Here is a tiny trained network, its code and every weight. The questions are about switching its units off for an input and a target symbol, where a switched-off unit gives its printed mean instead of its output.

import numpy as np


def w(rows, s, z=0):
    codes = np.array(rows[::2]) - 128.0
    scale = np.full(codes.shape[1], s)
    scale[-1] = z or s
    return codes * scale


def norm(h):
    return h / np.sqrt((h * h).mean(-1, keepdims=True) + 1e-5)


def f(y):
    return y / 2 * (1 + np.tanh(0.7978845608 * (y + 0.044715 * y**3)))


def softmax(a):
    e = np.exp(a - a.max(-1, keepdims=True))
    return e / e.sum(-1, keepdims=True)


def log_softmax(a):
    a = a - a.max(-1, keepdims=True)
    return a - np.log(np.exp(a).sum(-1, keepdims=True))


def net(x, mask):
    ids = ['Πβεζηψω'.index(c) for c in x.split()]
    T = len(ids)
    res = E[ids] + P[:T]
    u = 0
    for l in range(3):
        q, k, v = (norm(res) @ M[l].T for M in (Q, K, V))
        z = softmax(np.where(np.tri(T) > 0, q @ k.T / 3**0.5, -1e9)) @ v
        res = res + np.where(mask[u], z, O[l][:, -1]) @ O[l][:, :-1]
        u += 1
        y = f(norm(res) @ A[l][:, :-1].T + A[l][:, -1])
        res = res + np.where(mask[u : u + 4], y, B[l][:, -1]) @ B[l][:, :-1]
        u += 4
    return log_softmax(norm(res)[-1] @ U[:, :-1].T + U[:, -1])


Q, K, V, O, A, B = {}, {}, {}, {}, {}, {}
E = w([
[45,110,136,188,204,30,138,128,232,163,83,110],'Π',
[44,99,161,99,158,192,152,170,138,200,139,77],'β',
[158,75,68,74,136,60,136,32,84,172,7,96],'ε',
[136,118,172,20,26,93,68,192,23,82,191,162],'ζ',
[17,134,184,158,101,84,155,129,3,125,66,188],'η',
[144,251,126,219,132,103,194,116,207,200,100,168],'ψ',
[29,58,48,133,105,142,206,191,176,114,151,179],'ω',
],0.016)
P = w([
[114,174,130,166,107,191,104,104,171,122,204,119],'0',
[104,30,149,129,148,88,125,133,110,247,158,125],'1',
[88,80,138,88,108,113,136,119,153,178,139,94],'2',
[94,88,139,81,118,129,127,126,138,146,126,105],'3',
[103,97,138,73,124,127,131,136,127,124,116,109],'4',
[109,103,136,71,128,125,132,143,121,109,115,116],'5',
[113,106,133,75,127,123,137,150,116,100,118,121],'6',
[115,114,127,70,128,114,137,155,117,92,119,127],'7',
[117,113,124,69,126,113,139,156,112,87,116,135],'8',
[115,119,122,68,122,108,140,161,112,84,119,138],'9',
],0.014)
Q[0] = w([
[106,156,58,115,92,103,131,91,129,79,107,75],'0.h1',
[111,186,201,144,109,150,115,134,109,152,133,143],'0.h1',
[117,136,127,96,141,159,130,55,173,119,109,3],'0.h1',
],0.0071)
K[0] = w([
[161,124,125,121,165,132,140,88,106,94,128,112],'0.h1',
[136,118,133,92,115,79,121,101,148,254,130,192],'0.h1',
[66,121,125,75,202,142,98,66,123,63,141,146],'0.h1',
],0.0059)
V[0] = w([
[187,254,98,168,129,169,154,128,129,131,124,114],'0.h1',
[70,114,140,139,101,174,109,61,119,144,173,156],'0.h1',
[137,105,131,119,168,126,98,142,122,175,142,141],'0.h1',
],0.0071)
O[0] = w([
[138,197,153,83,130,132,181,132,150,3,115,132,181],'0.h1',
[105,170,141,106,180,73,107,118,121,129,202,138,251],'0.h1',
[111,98,152,155,122,141,180,115,156,167,97,102,165],'0.h1',
],0.012,0.002)
A[0] = w([
[70,164,119,173,162,73,116,140,165,94,78,146,2],'0.n1',
[110,45,145,72,174,187,75,165,116,129,104,92,45],'0.n2',
[80,140,166,80,160,136,199,155,169,72,97,161,68],'0.n3',
[99,34,127,165,254,106,99,146,150,111,162,78,186],'0.n4',
],0.0075,0.0019)
B[0] = w([
[61,114,162,157,23,161,111,80,120,116,140,95,206],'0.n1',
[143,151,113,142,100,8,135,192,47,161,200,135,196],'0.n2',
[151,112,45,129,138,168,30,202,1,202,54,96,255],'0.n3',
[143,171,101,74,37,106,48,137,92,62,82,74,218],'0.n4',
],0.0088,0.0062)
Q[1] = w([
[101,57,80,79,118,218,92,167,111,115,177,102],'1.h1',
[171,66,124,117,183,93,90,126,182,112,193,93],'1.h1',
[126,140,111,65,48,77,121,254,78,166,112,89],'1.h1',
],0.0088)
K[1] = w([
[167,131,93,107,56,89,112,197,84,233,76,140],'1.h1',
[4,144,176,98,94,131,90,225,73,170,102,96],'1.h1',
[225,255,55,174,129,249,140,130,159,102,88,161],'1.h1',
],0.0079)
V[1] = w([
[144,107,149,206,184,91,136,127,254,82,165,141],'1.h1',
[144,104,97,129,121,123,135,98,158,125,96,137],'1.h1',
[77,103,86,136,82,138,103,145,145,132,115,102],'1.h1',
],0.0098)
O[1] = w([
[91,48,163,129,201,177,52,69,102,126,187,176,33],'1.h1',
[113,203,142,117,135,133,57,156,31,217,189,130,3],'1.h1',
[139,170,198,200,254,40,188,135,78,88,94,135,166],'1.h1',
],0.0094,0.0019)
A[1] = w([
[123,51,119,71,157,71,51,135,85,30,192,102,39],'1.n1',
[141,105,99,61,95,183,212,140,222,176,166,169,68],'1.n2',
[239,41,172,137,141,47,226,116,178,84,193,182,5],'1.n3',
[100,143,203,78,109,137,161,57,168,254,226,209,6],'1.n4',
],0.007,0.0013)
B[1] = w([
[226,144,182,189,194,254,105,155,167,134,61,163,254],'1.n1',
[105,66,95,222,170,101,72,172,84,150,134,203,164],'1.n2',
[187,190,161,208,124,101,72,17,143,170,80,13,141],'1.n3',
[182,34,156,121,171,9,132,181,71,49,108,153,229],'1.n4',
],0.0093,0.0031)
Q[2] = w([
[138,155,154,122,196,107,159,129,89,2,118,136],'2.h1',
[121,120,135,45,111,173,106,141,81,54,150,142],'2.h1',
[150,150,125,99,91,24,177,208,88,90,10,140],'2.h1',
],0.011)
K[2] = w([
[136,162,133,27,134,127,138,93,111,70,157,98],'2.h1',
[122,126,119,100,103,169,62,142,112,106,151,121],'2.h1',
[117,248,162,157,94,138,151,117,188,60,178,137],'2.h1',
],0.015)
V[2] = w([
[130,142,145,227,95,60,46,94,92,30,171,196],'2.h1',
[254,103,103,177,169,188,122,171,156,128,180,119],'2.h1',
[68,105,108,82,201,85,252,127,140,77,170,179],'2.h1',
],0.0065)
O[2] = w([
[233,152,126,112,167,235,254,134,124,96,187,135,255],'2.h1',
[96,192,53,143,68,72,240,126,168,212,77,121,58],'2.h1',
[125,176,190,131,123,180,57,155,164,125,57,216,145],'2.h1',
],0.0096,0.005)
A[2] = w([
[168,132,122,125,147,164,183,125,109,125,190,79,3],'2.n1',
[162,255,136,197,151,178,185,150,167,204,113,167,155],'2.n2',
[152,146,185,121,168,107,49,165,127,148,94,226,122],'2.n3',
[126,143,53,23,50,232,142,175,146,134,76,97,22],'2.n4',
],0.0098,0.0043)
B[2] = w([
[68,103,115,146,116,120,133,105,121,53,4,37,139],'2.n1',
[98,190,167,80,167,93,84,51,109,185,153,173,253],'2.n2',
[118,150,96,137,91,146,155,84,225,107,132,71,192],'2.n3',
[99,104,104,210,132,102,129,141,159,127,150,208,255],'2.n4',
],0.014,0.0097)
U = w([
[207,135,177,60,68,188,111,149,167,89,192,187,249],'Π',
[149,158,129,73,136,33,46,203,63,135,254,93,106],'β',
[52,94,210,168,181,151,124,119,6,60,73,136,57],'ε',
[106,213,145,148,181,93,101,79,144,192,194,175,157],'ζ',
[118,84,53,190,131,137,141,175,178,145,155,207,114],'η',
[72,150,127,133,75,118,38,111,209,111,85,76,73],'ψ',
[138,110,21,38,118,146,179,35,153,165,95,99,152],'ω',
],0.008,0.0021)

Each question gives the input, a string of symbols that net reads in full, and the target symbol t.
The units are the heads (3 rows each of Q, K, V and O) and the neurons (one row each of A and B). Each row of codes is followed by its name. A weight is (code - 128) times the scale printed after its matrix; where a second scale follows, it is the last column's (O, A, B and U).
mask holds one flag per unit, layer by layer, with each layer's heads first. A switched-off unit (its flag False) gives its mean, the last column of its rows in O or B, instead of its output. The means were averaged over made-up inputs and are rounded, as every weight is.
A unit's drop is (log p(t) with every unit on - log p(t) with that unit switched off) / (log p(t) with every unit on - log p(t) with every unit switched off).
The circuit of an input: a set's keep is (log p(t) with only the set's units on - log p(t) with every unit switched off) / (log p(t) with every unit on - log p(t) with every unit switched off). Starting from the 12 units with the biggest drops (on a tie, the unit counted first), units are removed one at a time, each time the one whose removal leaves the highest keep (on an exact tie, the one counted first), for as long as the keep stays at least 0.8.
units of the circuit, in order: the units of the circuit, biggest drop first
top k neurons: the k neurons with the biggest drops, biggest first
k most important neurons of layer l: the k neurons of layer l with the biggest drops, biggest first
input β ε ψ β ψ ε, target ψ: top 2 neurons => 0.n4, 0.n1
input β ψ ω η ψ β ζ β, target ψ: 2 most important neurons of layer 2 => 2.n3, 2.n2
input Π ω ω, target ε: units of the circuit, in order => 1.h1, 2.h1, 2.n1
input η η ω, target Π: units of the circuit, in order => 2.h1, 1.h1, 0.h1, 0.n3
input β ω η ω Π ψ β ψ ψ ε, target ψ: top 2 neurons => 0.n4, 0.n3
input η ψ Π ψ ζ β, target Π: top 4 neurons => 0.n1, 0.n3, 0.n4, 2.n3
input η ζ Π ζ β, target Π: units of the circuit, in order => 1.h1, 2.h1, 0.n3, 0.h1
input η ψ η Π ψ ε, target Π: top 2 neurons => 0.n1, 0.n3
input η ε ψ ψ ε, target Π: units of the circuit, in order => 2.h1, 1.h1, 0.n3, 0.h1
input ζ β ψ β β ψ η ψ ε ψ, target ω: top 3 neurons => 0.n3, 1.n3, 0.n4
input ψ β η ω β β, target β: units of the circuit, in order => 0.n2
input β β ε ψ β ε ω ψ, target ψ: units of the circuit, in order => 1.h1, 2.n3, 0.h1, 2.h1
input η η ψ ε ψ β ω ψ ψ, target Π: units of the circuit, in order => 2.h1, 0.n3, 0.h1
input η ψ η β ψ ψ β β ψ ω, target Π: units of the circuit, in order => 2.h1, 0.n3
input ε Π β ψ ω ω ψ, target β: top 2 neurons => 0.n1, 0.n3
input ψ ζ ψ ψ ψ ψ ψ ε, target η: top 2 neurons => 2.n4, 2.n2
input ε ζ ζ β ψ ψ ε Π, target β: top 2 neurons => 0.n1, 2.n3
input ψ β ψ ψ ψ ψ ε ψ Π, target η: units of the circuit, in order => 0.h1, 1.h1, 2.h1
input ζ Π Π, target ω: top 3 neurons => 0.n4, 0.n3, 1.n3
input ε ε ψ ψ η β β ψ ψ Π, target β: units of the circuit, in order => 1.h1, 2.n3, 2.n4
input Π ε β β ψ ψ ω η ψ ψ, target ε: 2 most important neurons of layer 2 => 2.n1, 2.n3
input ω β ω ω ε, target ζ: units of the circuit, in order => 2.h1, 1.h1, 2.n2, 0.h1
input ζ ψ Π, target ψ: units of the circuit, in order => 0.n4
input ω ψ ψ β β ω, target ζ: top 3 neurons => 0.n4, 0.n3, 2.n2
